Below are the code and all the weights of a small trained network. Each question names an input and a class and asks about switching units off, where a switched-off unit gives its printed mean instead of its output.

import numpy as np


def w(rows, s, z=0):
    codes = np.array(rows[::2]) - 128.0
    scale = np.full(codes.shape[1], s)
    scale[-1] = z or s
    return codes * scale


def f(y):
    return np.maximum(y, 0)


def log_softmax(a):
    a = a - a.max(-1, keepdims=True)
    return a - np.log(np.exp(a).sum(-1, keepdims=True))


def net(x, mask):
    res = np.array(x, float).reshape(1, 7) / 4 @ E
    y = f(res @ A[0][:, :-1].T + A[0][:, -1])
    res = res + np.where(mask, y, B[0][:, -1]) @ B[0][:, :-1]
    return log_softmax(res[-1] @ U[:, :-1].T + U[:, -1])


A, B = {}, {}
E = w([
[145,1,83,165,75],'x0',
[92,93,159,40,96],'x1',
[48,174,29,109,116],'x2',
[232,151,59,47,118],'x3',
[128,126,128,129,127],'x4',
[122,78,115,95,237],'x5',
[128,131,127,128,127],'x6',
],0.0099)
A[0] = w([
[104,136,95,127,125,28],'neuron 1',
[102,184,115,146,32,71],'neuron 2',
[151,135,113,111,124,26],'neuron 3',
[120,94,97,91,240,44],'neuron 4',
[73,116,176,130,113,67],'neuron 5',
[149,130,113,117,131,55],'neuron 6',
[77,166,86,115,132,96],'neuron 7',
[105,187,143,93,151,68],'neuron 8',
[218,95,178,129,155,89],'neuron 9',
[176,143,200,123,144,73],'neuron 10',
[173,175,165,221,27,110],'neuron 11',
[72,149,57,113,115,32],'neuron 12',
[150,66,104,129,62,51],'neuron 13',
[181,136,108,101,126,87],'neuron 14',
[130,189,128,107,176,87],'neuron 15',
[154,112,165,129,163,109],'neuron 16',
[99,126,168,68,34,106],'neuron 17',
[178,164,102,91,118,94],'neuron 18',
[62,139,32,134,164,45],'neuron 19',
[182,106,187,140,113,34],'neuron 20',
[140,229,191,119,121,73],'neuron 21',
[142,149,137,132,94,57],'neuron 22',
[54,110,163,183,107,24],'neuron 23',
[141,178,105,251,171,157],'neuron 24',
[107,81,137,54,145,119],'neuron 25',
[203,166,77,183,156,95],'neuron 26',
[41,124,177,205,156,49],'neuron 27',
[109,120,147,91,115,55],'neuron 28',
[131,168,146,119,77,86],'neuron 29',
[110,192,189,85,171,87],'neuron 30',
[82,163,65,127,97,28],'neuron 31',
[155,135,111,115,125,32],'neuron 32',
[166,157,119,125,54,121],'neuron 33',
[204,154,89,61,88,65],'neuron 34',
[80,125,182,43,94,141],'neuron 35',
[115,113,107,116,190,31],'neuron 36',
[118,26,76,165,92,72],'neuron 37',
[190,139,224,147,107,104],'neuron 38',
[190,127,101,66,101,61],'neuron 39',
[141,170,164,133,57,61],'neuron 40',
[152,113,170,135,132,1],'neuron 41',
[109,145,81,137,129,71],'neuron 42',
[192,110,94,52,108,75],'neuron 43',
[196,146,74,132,148,108],'neuron 44',
[169,152,100,106,116,51],'neuron 45',
],0.013,0.0091)
B[0] = w([
[95,114,112,133,105,135],'neuron 1',
[136,23,165,132,210,205],'neuron 2',
[128,173,150,126,120,132],'neuron 3',
[191,10,211,135,221,202],'neuron 4',
[120,186,180,146,116,169],'neuron 5',
[126,146,165,122,135,134],'neuron 6',
[81,75,99,122,96,192],'neuron 7',
[154,144,90,196,124,183],'neuron 8',
[58,82,99,125,110,215],'neuron 9',
[50,59,67,149,109,180],'neuron 10',
[136,81,123,87,185,237],'neuron 11',
[40,62,91,127,107,181],'neuron 12',
[164,177,77,216,138,185],'neuron 13',
[88,152,171,158,89,178],'neuron 14',
[150,116,123,180,109,191],'neuron 15',
[95,82,86,116,99,171],'neuron 16',
[198,97,113,64,104,201],'neuron 17',
[95,123,170,150,106,196],'neuron 18',
[78,61,113,137,108,203],'neuron 19',
[2,117,45,133,137,166],'neuron 20',
[175,160,52,218,138,214],'neuron 21',
[127,120,152,131,148,137],'neuron 22',
[90,220,227,161,137,191],'neuron 23',
[229,116,137,1,10,255],'neuron 24',
[203,129,120,103,97,203],'neuron 25',
[168,144,133,77,73,198],'neuron 26',
[86,212,224,120,118,227],'neuron 27',
[154,142,125,110,93,139],'neuron 28',
[156,96,177,142,171,165],'neuron 29',
[193,141,88,208,114,215],'neuron 30',
[33,87,78,137,121,177],'neuron 31',
[122,158,168,128,112,134],'neuron 32',
[183,90,160,120,199,197],'neuron 33',
[73,184,185,149,140,226],'neuron 34',
[189,143,102,45,42,223],'neuron 35',
[146,99,132,132,179,149],'neuron 36',
[210,190,82,208,131,233],'neuron 37',
[34,91,59,123,106,211],'neuron 38',
[94,154,182,166,124,200],'neuron 39',
[145,57,175,127,223,167],'neuron 40',
[38,114,115,139,113,135],'neuron 41',
[100,95,107,127,113,155],'neuron 42',
[90,187,183,135,113,218],'neuron 43',
[103,160,214,125,112,202],'neuron 44',
[90,184,164,134,116,161],'neuron 45',
],0.0082,0.0097)
U = w([
[72,228,233,141,94,91],'0',
[29,94,52,116,74,85],'1',
[152,162,115,97,116,254],'2',
[214,181,75,236,104,100],'3',
[176,80,185,90,207,122],'4',
[201,158,129,8,2,81],'5',
],0.0077,0.02)

Each question gives the input, the list of numbers given to net, and the class t.
The units are the neurons (one row each of A and B). Each row of codes is followed by its name. A weight is (code - 128) times the scale printed after its matrix; where a second scale follows, it is the last column's (A, B and U).
mask holds one flag per neuron, in row order. A switched-off neuron (its flag False) gives its mean, the last column of its row in B, instead of its output. The means were averaged over made-up inputs and are rounded, as every weight is.
A unit's drop is (log p(t) with every unit on - log p(t) with that unit switched off) / (log p(t) with every unit on - log p(t) with every unit switched off).
The circuit of an input: a set's keep is (log p(t) with only the set's units on - log p(t) with every unit switched off) / (log p(t) with every unit on - log p(t) with every unit switched off). Starting from the 12 units with the biggest drops (on a tie, the unit counted first), units are removed one at a time, each time the one whose removal leaves the highest keep (on an exact tie, the one counted first), for as long as the keep stays at least 0.8.
circuit, biggest first: the units of the circuit, biggest drop first
unit that matters most: the unit with the biggest drop
top k neurons: the k neurons with the biggest drops, biggest first
drop when u is switched off: that unit's drop, to one decimal
input [-6,-2,5,2,8,6,5], class 3: top 2 neurons -> neuron 30; neuron 8
input [-8,4,5,-2,6,-8,-2], class 3: top 3 neurons -> neuron 21; neuron 30; neuron 8
input [1,7,-5,-1,8,-3,5], class 5: unit that matters most -> neuron 35
input [-6,-5,-6,1,-6,-5,-1], class 1: circuit, biggest first -> neuron 38; neuron 10
input [-7,7,-2,4,-6,3,0], class 3: circuit, biggest first -> neuron 30; neuron 21
input [3,-2,-5,-2,-7,-3,3], class 1: circuit, biggest first -> neuron 38; neuron 20
input [-7,-4,-2,2,1,-8,6], class 4: circuit, biggest first -> neuron 11; neuron 40
input [-6,5,-2,3,3,-6,1], class 3: top 2 neurons -> neuron 21; neuron 30
input [-1,-8,-2,4,5,8,-6], class 4: top 2 neurons -> neuron 4; neuron 35
input [4,3,3,-8,5,-7,-1], class 0: top 4 neurons -> neuron 23; neuron 27; neuron 5; neuron 4
input [3,-5,1,-4,-6,-5,2], class 4: circuit, biggest first -> neuron 11; neuron 2
input [7,-8,-7,3,-6,3,-4], class 5: top 2 neurons -> neuron 24; neuron 26
input [-8,8,-1,0,7,1,-6], class 3: top 4 neurons -> neuron 30; neuron 21; neuron 24; neuron 8
input [-6,-5,-1,2,-4,1,-2], class 3: top 2 neurons -> neuron 21; neuron 30
input [0,4,-5,-1,5,2,5], class 1: unit that matters most -> neuron 24
input [-8,-4,2,-7,7,6,-4], class 3: top 4 neurons -> neuron 30; neuron 21; neuron 8; neuron 15
input [5,8,8,7,-4,-7,6], class 1: top 3 neurons -> neuron 31; neuron 12; neuron 24
input [-8,-8,4,2,0,-5,2], class 3: top 3 neurons -> neuron 21; neuron 8; neuron 30
input [0,-6,-7,3,7,-8,1], class 4: top 3 neurons -> neuron 11; neuron 33; neuron 40
input [-7,-7,5,6,-1,6,6], class 3: unit that matters most -> neuron 15
input [1,-7,5,3,0,-6,-1], class 5: top 2 neurons -> neuron 24; neuron 26
input [-2,0,-8,-7,-4,-8,2], class 1: top 2 neurons -> neuron 38; neuron 20
input [6,0,-5,-6,-6,-2,5], class 0: top 2 neurons -> neuron 23; neuron 27
input [5,-3,-8,-5,-1,-8,-5], class 1: drop when neuron 38 is switched off -> 1.0
input [-5,-2,3,3,-6,-5,1], class 3: drop when neuron 15 is switched off -> 0.2
input [4,-6,5,-1,0,3,3], class 5: drop when neuron 26 is switched off -> 0.1
input [-7,0,-8,-3,-7,-5,3], class 1: unit that matters most -> neuron 38
input [8,-6,4,-3,-1,5,-7], class 3: drop when neuron 37 is switched off -> 1.6
